Below are the code and all the weights of a small trained network. Each question names an input and a target symbol and asks about switching units off, where a switched-off unit gives its printed mean instead of its output.

import numpy as np


def w(rows, s, z=0):
    codes = np.array(rows[::2]) - 128.0
    scale = np.full(codes.shape[1], s)
    scale[-1] = z or s
    return codes * scale


def f(y):
    return y / 2 * (1 + np.tanh(0.7978845608 * (y + 0.044715 * y**3)))


def softmax(a):
    e = np.exp(a - a.max(-1, keepdims=True))
    return e / e.sum(-1, keepdims=True)


def log_softmax(a):
    a = a - a.max(-1, keepdims=True)
    return a - np.log(np.exp(a).sum(-1, keepdims=True))


def net(x, mask):
    ids = ['αβγδεηθμπστφψ'.index(c) for c in x.split()]
    T = len(ids)
    res = E[ids] + P[:T]
    u = 0
    for l in range(2):
        r = res
        for j in range(3):
            rows = slice(2 * j, 2 * j + 2)
            q, k, v = (r @ M[l][rows].T for M in (Q, K, V))
            z = softmax(np.where(np.tri(T) > 0, q @ k.T / 2**0.5, -1e9)) @ v
            o = O[l][rows]
            res = res + np.where(mask[u + j], z, o[:, -1]) @ o[:, :-1]
        u += 3
        y = f(res @ A[l][:, :-1].T + A[l][:, -1])
        res = res + np.where(mask[u : u + 4], y, B[l][:, -1]) @ B[l][:, :-1]
        u += 4
    return log_softmax(res[-1] @ U[:, :-1].T + U[:, -1])


Q, K, V, O, A, B = {}, {}, {}, {}, {}, {}
E = w([
[133,137,193,110],'α',
[91,129,160,159],'β',
[112,121,134,100],'γ',
[161,129,121,119],'δ',
[147,113,157,134],'ε',
[154,4,134,123],'η',
[123,164,93,151],'θ',
[50,119,108,129],'μ',
[159,172,195,124],'π',
[109,107,177,139],'σ',
[116,96,114,158],'τ',
[126,124,130,133],'φ',
[131,144,86,91],'ψ',
],0.034)
P = w([
[222,159,192,157],'0',
[211,113,131,239],'1',
[66,46,82,183],'2',
[45,90,131,100],'3',
[255,141,162,181],'4',
[155,90,172,127],'5',
[91,175,114,127],'6',
[171,78,254,42],'7',
[89,24,202,104],'8',
[190,75,230,89],'9',
[208,241,81,187],'10',
],0.0052)
Q[0] = w([
[122,113,116,53],'0.h0',
[86,120,72,196],'0.h0',
[72,65,128,76],'0.h1',
[157,128,255,67],'0.h1',
[211,192,144,215],'0.h2',
[214,170,61,133],'0.h2',
],0.0086)
K[0] = w([
[159,67,31,68],'0.h0',
[216,162,121,98],'0.h0',
[3,155,53,99],'0.h1',
[117,105,111,203],'0.h1',
[134,251,138,179],'0.h2',
[99,82,83,132],'0.h2',
],0.0072)
V[0] = w([
[156,93,108,254],'0.h0',
[120,137,161,204],'0.h0',
[144,170,169,198],'0.h1',
[127,144,164,147],'0.h1',
[167,151,94,233],'0.h2',
[213,202,155,122],'0.h2',
],0.0086)
O[0] = w([
[122,2,143,150,254],'0.h0',
[71,176,206,119,182],'0.h0',
[50,152,124,154,156],'0.h1',
[93,112,86,119,129],'0.h1',
[73,51,80,154,213],'0.h2',
[72,161,91,203,94],'0.h2',
],0.009,0.0055)
A[0] = w([
[108,255,231,77,3],'0.n0',
[79,128,75,156,2],'0.n1',
[112,44,87,165,111],'0.n2',
[196,67,27,86,158],'0.n3',
],0.0065,0.003)
B[0] = w([
[151,87,249,3,131],'0.n0',
[67,57,219,173,133],'0.n1',
[81,207,147,66,254],'0.n2',
[177,135,47,209,190],'0.n3',
],0.005,0.0068)
Q[1] = w([
[134,101,247,125],'1.h0',
[215,194,190,134],'1.h0',
[54,85,148,66],'1.h1',
[157,102,116,93],'1.h1',
[122,168,197,142],'1.h2',
[145,184,130,98],'1.h2',
],0.011)
K[1] = w([
[121,82,190,110],'1.h0',
[71,136,204,58],'1.h0',
[95,140,155,12],'1.h1',
[131,156,99,100],'1.h1',
[85,134,134,119],'1.h2',
[72,116,126,116],'1.h2',
],0.011)
V[1] = w([
[137,151,74,128],'1.h0',
[180,114,205,131],'1.h0',
[172,133,112,251],'1.h1',
[74,22,122,143],'1.h1',
[178,144,121,189],'1.h2',
[119,85,149,66],'1.h2',
],0.011)
O[1] = w([
[169,103,137,125,118],'1.h0',
[121,133,80,164,111],'1.h0',
[92,102,154,67,144],'1.h1',
[181,86,192,87,253],'1.h1',
[132,106,117,58,129],'1.h2',
[105,81,52,254,139],'1.h2',
],0.011,0.013)
A[1] = w([
[211,179,65,168,60],'1.n0',
[137,91,173,195,1],'1.n1',
[62,126,207,254,69],'1.n2',
[216,61,88,184,58],'1.n3',
],0.0073,0.0027)
B[1] = w([
[158,88,207,51,134],'1.n0',
[2,234,90,218,231],'1.n1',
[244,140,234,49,255],'1.n2',
[89,117,62,85,252],'1.n3',
],0.0081,0.0059)
U = w([
[141,200,138,225,80],'α',
[92,121,200,167,3],'β',
[121,180,65,159,92],'γ',
[86,84,71,33,233],'δ',
[56,118,129,135,22],'ε',
[86,84,41,210,51],'η',
[32,121,132,90,173],'θ',
[146,167,2,175,67],'μ',
[109,180,167,153,48],'π',
[90,161,161,170,85],'σ',
[141,34,147,215,242],'τ',
[88,115,121,151,112],'φ',
[208,143,35,35,193],'ψ',
],0.0075,0.0043)

Each question gives the input, a string of symbols that net reads in full, and the target symbol t.
The units are the heads (2 rows each of Q, K, V and O) and the neurons (one row each of A and B). Each row of codes is followed by its name. A weight is (code - 128) times the scale printed after its matrix; where a second scale follows, it is the last column's (O, A, B and U).
mask holds one flag per unit, layer by layer, with each layer's heads first. A switched-off unit (its flag False) gives its mean, the last column of its rows in O or B, instead of its output. The means were averaged over made-up inputs and are rounded, as every weight is.
A unit's drop is (log p(t) with every unit on - log p(t) with that unit switched off) / (log p(t) with every unit on - log p(t) with every unit switched off).
The circuit of an input: a set's keep is (log p(t) with only the set's units on - log p(t) with every unit switched off) / (log p(t) with every unit on - log p(t) with every unit switched off). Starting from the 12 units with the biggest drops (on a tie, the unit counted first), units are removed one at a time, each time the one whose removal leaves the highest keep (on an exact tie, the one counted first), for as long as the keep stays at least 0.8.
circuit, biggest first: the units of the circuit, biggest drop first
unit that matters most: the unit with the biggest drop
k most important neurons: the k neurons with the biggest drops, biggest first
top k neurons in layer l: the k neurons of layer l with the biggest drops, biggest first
which heads matter: for each layer, one digit per head in row order, 1 if its drop is at least 0.15 and else 0, layers parted by /
drop when u is switched off: that unit's drop, to one decimal
input δ δ τ τ θ, target δ: circuit, biggest first -> (1.h2, 1.h1, 0.h2)
input φ δ ψ δ, target ψ: circuit, biggest first -> (0.h0, 1.n1)
input ψ β τ μ, target ψ: unit that matters most -> 0.h0
input η δ ψ γ, target ψ: circuit, biggest first -> (0.h0, 0.h2)
input τ τ τ δ τ τ τ δ, target τ: circuit, biggest first -> (0.h0, 1.h2)
input η τ τ τ τ θ ε τ, target η: circuit, biggest first -> (1.h2, 0.h2, 1.h0, 0.h0)
input ψ γ τ ψ δ τ φ δ τ ψ τ, target ψ: 2 most important neurons -> (1.n1, 0.n3)
input τ τ γ, target τ: which heads matter -> 000 / 001
input τ δ θ τ ψ μ, target τ: 2 most important neurons -> (1.n3, 1.n1)
input δ φ τ τ τ τ, target δ: circuit, biggest first -> (1.h2, 0.h2, 1.h1)
input ψ τ θ, target ψ: circuit, biggest first -> (0.h0, 1.h2)
input ψ ε θ α, target α: which heads matter -> 000 / 010
input γ η γ, target η: which heads matter -> 000 / 001
input η τ τ θ τ τ σ μ τ, target η: most important neuron -> (1.n3)
input α θ θ, target α: which heads matter -> 111 / 010
input τ τ μ, target τ: circuit, biggest first -> (1.h1, 0.h0)
input τ τ τ δ γ, target τ: which heads matter -> 100 / 001
input θ γ η, target η: circuit, biggest first -> (1.h2, 1.n3, 0.h2, 1.n1)
input δ τ τ τ, target δ: which heads matter -> 101 / 001
input θ β ψ γ, target ψ: most important neuron -> (1.n1)
input τ δ ψ δ τ δ δ η, target η: top 3 neurons in layer 1 -> (1.n3, 1.n2, 1.n1)
input θ α β, target β: top 2 neurons in layer 1 -> (1.n2, 1.n3)
input δ τ θ τ ψ θ, target δ: top 2 neurons in layer 1 -> (1.n1, 1.n2)
input β ε α, target α: top 2 neurons in layer 0 -> (0.n0, 0.n3)
input δ τ ψ, target ψ: drop when 0.h0 is switched off -> 0.3
